Each row comes from the steps of one path. Every step used is in the known rows, and no mark comes twice. Write the path behind each row, first mark first.
Known rows
y b e k: [ -74  -11   56  155   -8    2    0 -212   30   94    0 -134  -97   14
 -145   47  242 -208    0 -186  123 -126  125   -4   14 -150   39  110
  -27    8   36  108  -49   47  -71  -69   -7  -62  133   11   74  166
   51 -110   22 -178 -100  164   13   96   42]
t u p y b n v: [ 217  -36  304    8 -182  210 -133  -59  -58   34  -50 -232    2  222
  -75  -76  140  113   66  104  -43   27  112 -287 -170  -77 -322   12
  220  -80  -11  282  234   72  -40  -19 -139  -49   12  153  -67   99
 -239 -218  -94   93 -233  314 -120  182 -210]
s u p x k: [ -86  -27  177    3   10   44 -284  -22  -46   84  -84   95  -38 -159
  -50    2 -127  177   55 -320  -14  394  273  -88 -109  -80 -189 -173
  -15 -268  131  123  -31  171 -276  193   63   -1 -120   89  -26 -140
 -109   13   24 -145   85   92 -156  171  -78]
u y s t p v: [ 155  -78  -80   92   23  -92   48 -259 -141  -35 -123 -201 -289  -23
   78 -193  182   55   80  185  -54 -182   -4  -49  -73  179 -258  -21
 -122  -34  -12  213 -135  -79  -63 -161 -220   58  -19  201 -130 -246
  -58  -16 -214  150 -118 -136   85   33   20]
u y e x k b n v p: [ 395   93  259 -139   64 -159 -184 -251 -209 -106 -170 -201 -124  101
 -111 -170  -79  -18  -79  -44   89  365  -15 -250   74   43 -380  -18
  126  -57 -287  406   12 -210   -5  -52 -204 -306  420  251 -576 -190
 -195  -11 -134  118 -183  -72    1   24  106]
t u s y n v x: [ 183  -90   40 -109   -6  176   89 -130  -55   12 -246   36  -54   62
 -188 -375  -30  -50  -59  -70 -111  -42   16 -168  -92  254 -316 -378
 -123  -52  264  209   57   58 -131   40 -138  -28  408 -166 -212  -65
 -117 -102   56  237   49  224  107  241  278]
p x e k v b n y: [ 151  -21  292  154  237   39    1 -337  109  101   30  -54 -273   -5
 -180   50  -25 -103   32 -285 -189  231   86 -372 -213 -107 -196 -310
  173    2  -99  174  111 -164  -16   11  220 -127  -44 -142 -321  -26
 -266 -277 -203  -82 -236   95   -2  163  -64]
x e k v b n y s t: [ 130   -7  209  252  116 -121  -54 -526  120   77   -1 -201 -448   60
   34   39  272 -230   78 -161  -64  -76   76 -309  -77  172 -194 -253
  138   -4 -221  246  -19 -359   60  -66 -234   -6  -18 -139 -327  -57
 -150 -294 -224   20 -290  -78   96   87   24]
y e k b: [  79  -90  -34   24  140   -4  123 -150  -77  -70 -145 -106  -23   46
  -75  -84  154  -68  -49  -92   66 -249  -23  -32   89  -63  -17   43
  110  -78 -121  255 -121  -52  161   13  -93   69  163 -152 -114   18
    4   19  -36  -87  -95 -253 -124   78  -34]
e p y n: [  28 -110   35  121  -14  120  -86   32  -86   71 -142  -20  -93  -46
   82 -233   42  -67  -13  -44 -155  -55  119 -122  -97   95  -99  -19
  135  -73  -78  347   57   35 -240   43  -49  -18  150 -160   57   48
   59  -37 -165    8  -49  198  110  178   29]
t u s y n: [  86 -108   -5 -184  -63  131   77  -31  -68    1 -308   31   20  -82
  -75 -263  145 -114  -35    2   -4  -32  -26  -48   12  213 -211 -166
 -193  -42  173  235   31   40  -90   18  -39   99  189 -145 -208   20
  -67 -152  -57  192   94  115    3  217  250]
k x e b: [ 167   98 -124  -82  245  110 -190  -99   79   71  -77   11 -314  -48
  -91   29 -220  -67 -117 -160 -162  162  -17  -27  122  -23 -194   64
   97  129 -198   20 -102  170   -8  -11    4  -47   60 -288 -275  143
 -123  -52   66  -32 -192  -66 -104   54   50]
b n y e x: [ 162  -72  -24  -21   95   20  -40 -134   36   55 -157  -87   42  -36
  -33  -99   -2 -320  -30  143  103  223   21 -299   36   80 -148 -174
   18  -53 -126  266  135 -173  -40 -204  -60  -63  231 -112 -219  -83
  -53  -47 -279   16 -245  111   40 -105  193]
t u s y e k v p x: [  55 -211  202   52  -20  133  166 -268 -190    8 -246 -113 -145   44
 -129 -218  160   74 -165 -209   53  -84  -90 -182  -68  145 -300 -302
  -65 -323  -92  363  -65  162 -147  -85   21  167   58  -30 -292   58
 -185  -19  -17  112 -252  -47 -345  239   92]
k x e b n v p: [ 265   55  100   -5   88  106 -257 -218   25  134    9 -115 -381  168
 -144  -10 -208  -36 -187 -221 -113  300  -52 -206   32  -79 -470   69
  283  126 -395  152  -38    5  -51  -44  -76 -264  193  -89 -368  106
 -241 -109   38   91 -350   65  -27  190    0]
s y n k b e p v x: [ 154 -161  -93 -105   24   57   23  -92 -142  -52 -287  -78 -321    7
 -293 -461   98 -222   20 -357 -195 -126  162 -153  -31  -28 -262  -19
  305 -183   50  576  -85  -79 -442  114   63 -260  443 -116   93  -96
  -44   62  -15  -94 -171  295  363  385  161]
b x e y s u p v k: [  90 -253   -1    1   84  298 -137 -132 -115   45  -55  121 -390   25
  -40   26  114  108 -136 -248   43  151  152 -262   -5  183 -412   66
   62 -254 -197  284  -75  -16 -368  -26 -175   77  -48   53   26  -68
 -180  -51   46 -121 -270   34 -108  191   36]
x k b n y s t p: [  -5  -17   69   25  130 -200  -43 -375 -128 -154  -86 -278 -138   24
   84  -84  216 -266  169   82 -124  190  133 -107   16  -48 -172 -134
  274  -48 -154  282 -176 -369  243   24 -302  -96   22  140 -380 -341
 -171 -211 -338  231 -138 -175  313  199  154]
s y n e k v b: [ 247   55  104  109   39  -35  103 -293  104   42 -241 -152 -217   88
 -162 -225  146  -66  -20 -325    1 -272  -65 -106  -36  179 -106 -169
  150  -86   80  363   25 -181 -140   50    3  -90  206 -252 -221  182
  -50 -348   12   -5 -115  -45   55  116   41]
s t y b n: [  67  -16  171  114 -106   97  -68 -102  144    3  -27 -425    9  107
   60  -88   93 -264  177  182  -49  130   -3 -133 -102   16 -113  -73
  -27   96  -11  206  115   -4   43 -173  -13  -65  120  145 -151    0
   78 -100 -215  131 -183  185   62   84  202]
x e b n y s u p: [  27 -119  107 -124  132  -18 -217 -199   43  133 -252   92 -187  -61
  -50 -121   77 -145  -30 -200   52  234  236 -231  162   53 -492   49
  158  -97 -172  383   62 -174  -10  101 -327   71  -86 -146 -359    7
 -324 -328 -160 -146 -222   95  -78  195   12]
e x k v b n y s: [ 210  110  295   71  124 -166 -190 -287    9  -38  -46 -103 -382  -56
   18    4  -46 -204   32 -122  -61  276   24 -235 -127  108  -81 -118
  157  -56 -259  314   86 -234  -38 -161 -130 -131   98  141 -400 -267
 -380 -318 -148   84 -237   72  266 -118  148]
v b n e: [ 192   65  127  -86   41   25 -104 -198  104   64  -41  -85 -168   98
 -149   64   43 -142    2  -79   67   41   57 -128   15  -37  -95  -46
  192    6 -152  217   78 -182    7  -78   33  -65  -22   13 -155   27
  -16 -288 -179  -24 -145  174   -2    9   19]
x k v p y: [  26  109  295  132 -100  -70  -78 -107 -129 -105   71 -122 -244   39
   71  -11   -4  171   36 -204 -164  137  -30 -171  -90   91  -19   -3
  286 -183 -214   82  -31  -88 -129   61  -10  -64  -39  219 -184   29
 -242   13   35  116 -180   62   23  108  -91]
v x e b n y s t u: [ 112 -127   85   44  217   76 -100 -302  -17   85  -75 -113 -423   66
  -95 -219  131 -460  101  -37  -64  265  149 -241   81  245 -351 -375
  186  -11 -146  240    7 -248   86  -50 -367  109   54 -250 -396 -120
  -89 -162 -438  167 -304  156   75   97  280]
s t u p y n k v b: [ 304   26  190   53 -257   63 -187 -244    2 -124 -104 -241 -529   96
 -110 -171  271   72  136 -245  -36 -109   -5 -289 -214  141 -209 -174
  263 -140    2  447  158  -22 -308   71 -127  -35  132   26  -66   -5
  -18 -227 -115  156  -90  132  -32  154    2]
t p v k x e: [ 214  -20 -250 -104  188  206   34 -188 -106  -12  -75  -10 -495   87
  -96  138  -97   95 -158 -130 -252   69  -94 -172  -62   12 -174   70
  282  -57 -211  -34 -246   73 -192 -106   94 -165  -53 -118  -50 -151
 -210  -32  193  240 -228 -132   82  141    5]
k v b n: [ 166  -17  286   17 -100  -23  -19    0  147   22   94 -175 -257  101
 -105  -12 -136  -42   34  -51  -35   69  -91 -189 -156 -129  -15   59
   92  -23 -125  232  114 -102   16  -86  137  -86   16   89 -111  -46
 -255 -173 -111   52 -205  109   99   22  -99]
k b x e y n: [ 139  -55  -15  -88  213  247    3  -28    9  -68  -38  -99  -79    6
  -86 -197  -54 -211  -91  -73 -118  267  -51  -97   89   31 -259  -73
   13  174  -35  216   61  -60   58  120  -53 -109  257 -126 -205   76
  -33  -61  -98  -15 -169 -116   29  244  141]
y s u p v b e: [   8 -128   81   22 -194   34 -154  -73   92  126 -228 -102 -517  -44
  -99  -40  127   14  -71 -362   54 -194  115 -129  -59   30 -323  249
  -36 -212 -142  336  -22   46 -356  -77 -102  171  -51  185  236  -53
 -282 -125   45 -188 -157  241  -66  150 -146]
y s u p x e b k: [-127 -126  219  -24  299  223 -331 -180 -107   94 -201  150 -266  -41
 -167   38   74   -3  -30 -365   20  225  223 -135   70  -74 -441   77
   81 -169 -172  294  -76  113 -164  159 -104   37 -153   71 -105  -68
 -207 -106  -53 -121 -201   50 -229  192   22]
x e b n y s t u: [ 143  -81   61   66  218   55  -98 -315  -32   83 -116 -131 -324   -9
  -10 -138  304 -416  129   11  -11  211   84 -185  136  213 -381 -177
  187   30 -191  212   55 -334  155   -8 -368  101  -29 -221 -412    1
 -102 -267 -410  159 -284   25  -15   72  206]
y b n v k x: [ 275  -32  129   38   14  139 -123 -256  102   -8   90 -166 -179  290
 -174  145  -74  -35  -34  -12   15   62  118 -303 -256 -194 -174  -30
  193   59 -230  161  -10   -5  -48 -188   29 -276  310  109  -52  -29
  -30 -164   88  181 -176  159  226   28  145]
s t u p y e x k v b: [ 280  128  233  113 -150   27 -304 -132  -62  -32 -188 -354 -561  -16
   57  -51   26   41   73 -128  -26  150  -55 -264  -15  284  -95 -136
  132 -308 -157  343   37  121 -300  -69 -215   66   61  -38 -230  -24
 -175  -19 -149  153 -294   18 -283  -60  -57]
k v p x: [ -19  -58  263  109  -61   36   23  -60  -24  -44   59 -130 -200  100
  -22  -51 -147  127  -78 -184  -51  156 -115 -111 -197  -46 -174 -168
   84  -78 -176  106   41  112 -112    4   98  -27  -54  237    1   -1
 -123   61   47   75 -200    3  -77   73  -72]
s t u p v k x e: [ 312  -84 -170  -61 -102  284 -188 -170  -53   12  -95  -67 -643   72
   13  181   85  115  -39 -133 -116   91  -77 -267  -53  192 -363 -149
  188 -139 -253  -19 -210  139 -382  -42  -15   13  -61 -144    1  -85
   20   86   93  154 -128  -23 -138  111    9]
p v x e b: [ 190   15  -13  -18  276  143  -33   -7  -40   92  -66   94 -499  -73
 -171 -163 -205  -43   32 -246 -160   82   26  -91   82   72 -162   46
  193   69  -82   54  -62   72 -134   46  -46  -38   55 -238 -118   26
 -209   44    1  -54 -237  172   -7   63  -57]
n v b x e p: [ 193   21   88   24  112   58 -185 -191   -4  198   50 -107 -286   41
 -127  -47  -97   21 -147 -212 -183  171   54 -105  117  -27 -285  -36
  133  -56 -154  153  137   -4 -194  121 -156 -311   15 -202  -82  -18
 -126 -195  162  -16 -211    0 -103  140 -118]
s y n e: [ 107   50  -73  -77   78   35   75 -163   37   29 -284  -46  122   18
  -59 -215  152 -162   -6  -96   33 -102   43  -55  102  227 -188 -208
   81  -44  161  216   58 -189 -101   97  -81  -76  168 -163 -125  167
  120 -163  -35   65  -34   36   44  117  155]
e x k b n: [ 141   73  177 -116   85  -47 -258   43 -121  -60  -45  -56  -70  -24
  -16   33 -137 -157  105   -3  -65  481   54  -63   -8 -115   14   56
  133   -5 -144  236  -92  -75   24   -1   49 -149  183   25 -245 -196
 -198   26 -143  -14 -110   32  189   36   43]
t p x k v: [ -10   84  146   97  223   25   44 -138 -162  -37   78  -58 -126  -90
  -32  -43 -182  108   28 -150 -206  315  -32  -33 -144 -151  -23 -145
  177 -180  138   37  -38   94   -4  105   90 -209 -132  160 -176 -188
 -287  -74   75  139 -159 -139   32  112  -54]
s y b k v x e p: [   1  -29  231  -72  122  127  -37 -138  -31   29 -157 -185 -232  208
 -179 -246  -71  -23  -34  -87 -244   -2   48 -142  100  104 -110  -60
  164 -214  -26  244  -54   74 -195  101  -49 -286   -7  -95 -129  -20
 -204  -55  153  143 -398   27   88  148   17]
x k b e y: [   0  106   26   18  155   47  -41  -41  -71 -167  -26  -55 -124  -79
  -64  -10   36 -144   17 -177  -92  191   42   34   95  -78  -23  191
  141   25  -51   65 -146  -80   61   71   45  -86  238  151 -246  107
 -105   -6 -122 -135  -77    2   89  155  192]
t u s y e p x k: [  26  -96   65  -93  224  156  -54 -179 -302   84 -322   51  -20 -253
  -42 -228   77  -31  -77 -131  -71  145  209  -51  102  145 -243 -279
  -14 -388   25  337  -44  192 -222   58  -59   23   -9 -116 -345  -91
  -78  -45  -84   85  -89   51 -283  215  213]
t u s y b n e: [ 203  -19  129 -281   20  167  -11 -254   -8   25 -294 -118   83   76
 -175 -133  245 -149   38  160   90  -21  106  -98   98  109 -238 -135
  -18  -70   54  317   82  -26   61  -79  -98   72   -6  -36 -326  161
 -104 -363  -82  111 -220  227 -117  138  162]

Which path is each row?
[  61 -184  198   23 -134  150 -229 -100   -3   31 -207  -53 -496   51
 -152  -31  175  157   12 -248   16 -210   37 -159 -120   27 -284  259
   40 -224 -251  329  -83    1 -322  -72  -20   97 -116  269  151 -279
 -291 -172   -2  -26  -95  108    5   61 -114] : y s u p v b k
[  44   95  307  102  169  201    6 -200   17  -75  -38 -245 -355  154
  -48 -125 -129  111 -144 -183  -70  165  -41  -66 -105  131 -239  -83
  103  128 -187  103   86  217   -4  -10 -111  -74  -67  224 -208  246
 -194 -112   67  125 -439  -95 -213   89  -39] : k v p x e y b
[ 230  -61  -42 -450  158  156  -22 -281 -163 -117 -257   30  -13  -49
 -297 -219  266 -184  -33 -174  -90  188   59 -154  178   45 -383 -236
   21  -59  123  392   76 -118  -63  224  -77 -130  221 -215 -340  -49
 -119 -206  109  118  -66  -18  -36  414  250] : t u s y n k b x e
[ 337 -174 -117   86   90  239  -98 -281   72   23 -230 -201 -547  -33
 -207 -166   17  -64 -115  -90 -226 -226 -120 -319  -64    2 -285   28
  223 -140 -489  291  -61   -9 -344 -243  185 -150  149  -60 -112 -250
 -114 -162 -127   72 -230   41   89  -57  148] : n y e p v b k x
[   5   93  188  311  143  191  -96 -276 -135   19   20  -51 -251  -55
 -107 -139   21 -141 -118 -483  -10  339   84 -149 -162   42 -377 -158
  155   54  -15  113   50  -49 -276   68  -23 -335  426  348 -178   92
   14  -49 -102   42  -91  239   95  257  307] : b e y n v p x k
[ 239  -38  -48   -8  178  379 -226 -212  -23   98 -138 -136 -480   12
 -118  -41   -2   32  -75  -42 -300  -68  -42 -132   -8   -7 -245  155
  174  -12 -328  115 -130  211 -291  -70   89 -239  -54  -53   27  -96
 -143  -71  194   61 -352    0   44   39  -51] : y b k x e p v
[ -60  -15   69  -58  262   28 -103 -226 -228   87 -295  106   28 -295
   16 -118  -13    2  -73 -173  -39   83  313  -74  116   50 -180 -207
  -49 -300  -19  339 -104  190 -248   73  -44  -81   60  -50 -304  -46
  -17   28  -51  -39  -61   80 -204  224  192] : u s y e p x k
[  92  -21  279  134  -65   65 -128 -362  -65   62  -65 -224 -117  257
 -100   17  314  -74   12 -100   90  -70  190 -213  -83   -8 -119  -33
  322  -46 -301  378  -19 -120  -83 -146  -73    9    2   84 -132  203
   21 -235 -217  -50 -326  280  -43  172  -65] : v p y b n e k
[ 403   95   24 -230  201  -42 -241 -197   -8  -89 -399   -4 -109 -104
 -169 -322  -63  -89   84 -145  -20  385   84  -78   69  260 -265 -177
  -57  -46   89  391   -7 -187  -99  157 -133  -46  377 -148 -419  -91
  -48 -198  -44  -56   51 -106  109  -46  239] : s u y n e x k b
[ -17   40  109  106  281  203  -40  -81  -73 -114  -68  -37 -138 -159
 -116 -126  -29 -285   20 -334  -99  324  126  -70 -113 -117 -178  -79
   88   95   45  208  -44   -8  -54  126  147 -137  378  187 -171   64
    3    1 -245  -93  -30  132  138  267  306] : p x k b e y n
[ 164   33   50   68  121   55 -500 -503  -23   75  -66 -210 -558  117
    9   97  195 -129  -38 -147 -238  -41  378 -300 -126  118 -246 -143
  306 -106 -438  523 -110  -47 -284 -184 -166  -62   -1 -120 -149 -116
   26 -119 -227   37 -397  135   73  235   83] : v b n k x e p y s t
[ 385  181  143 -107    4   54 -398 -163  -86  103 -159   29 -486 -122
  -55  130  -63   29   25 -234   44  283   44 -182   12   25 -203   54
  286 -104 -227  299   -4   20 -399  -77   17 -206  -18  120 -214 -149
 -215 -213  -68 -157 -173  287  -26  -23 -102] : u p v b n e x k
[ 280   24 -191  -16  289  225   21 -308 -136 -192 -177 -168 -597   92
 -194 -401   51  -83   63 -174 -242    5   14 -106  -65  201 -233 -128
  329  129   93  321 -173  -54 -108   81 -221 -205  311 -129 -178 -159
  -53  -25 -117  196 -288 -155  248  299  168] : s t p v x e y n k b
[  74  -18  173  -69   88   32   12 -321   31   89  -58  -81  -18  -46
 -126  -18   87    5  -34  -97  -57   -1   78 -165  111  -22 -139 -120
 -212  -71   85  218  -11  109  -74   51  -40 -104   42 -194 -262  184
 -215 -171  256 -107 -283    4 -144  254  -28] : u s y b x e k v
[ 101 -103  224  134  206  220    7  -83  -37  -82   -3  -78 -286  104
 -254 -176  -83 -114   75  -97 -100  -83  -48 -370  -22  -72  -39   42
  261 -206 -190  321  -22  -29  -69  -59   82  -29  260   -6 -155   31
 -182   89 -213   34 -402  219   12   -3  136] : p y e b k v x
[  63  -99  439  237 -209   22  -42 -170  -26   19   82 -316 -197  264
  -56  -64  134   25   45  -72  -12  -41   47 -272 -250  -98  -38   66
  217  -82 -270  395   15  -35  -70 -153   29  -16   41  152  -83  133
 -212 -123 -140   20 -380  215   59  188 -186] : e k v p y b n
[ 241   62 -113 -185  186  145  -53 -381   20  -21 -264  158 -190   46
 -105   86  -30   29 -189 -236 -130  -18   97 -310  -22  181 -390 -206
    4   70  -65   97 -125    5 -210   52  -64 -244  434 -219 -300   85
  -38 -119  293  217   15   47  111  273  342] : u s y n v k x e
[ 159  -86    6  -71  157    5   46   -9 -207  -25 -309 -163 -254  -56
  -85 -426 -119  -18   15 -181 -226  -90  131  -85  117  123 -133  -54
  280 -342  -88  413 -189   -1 -227   83  -83  -99  173 -160 -159 -183
 -183  164  -36   30 -224  -20   70  197  -28] : s y e p v x k b
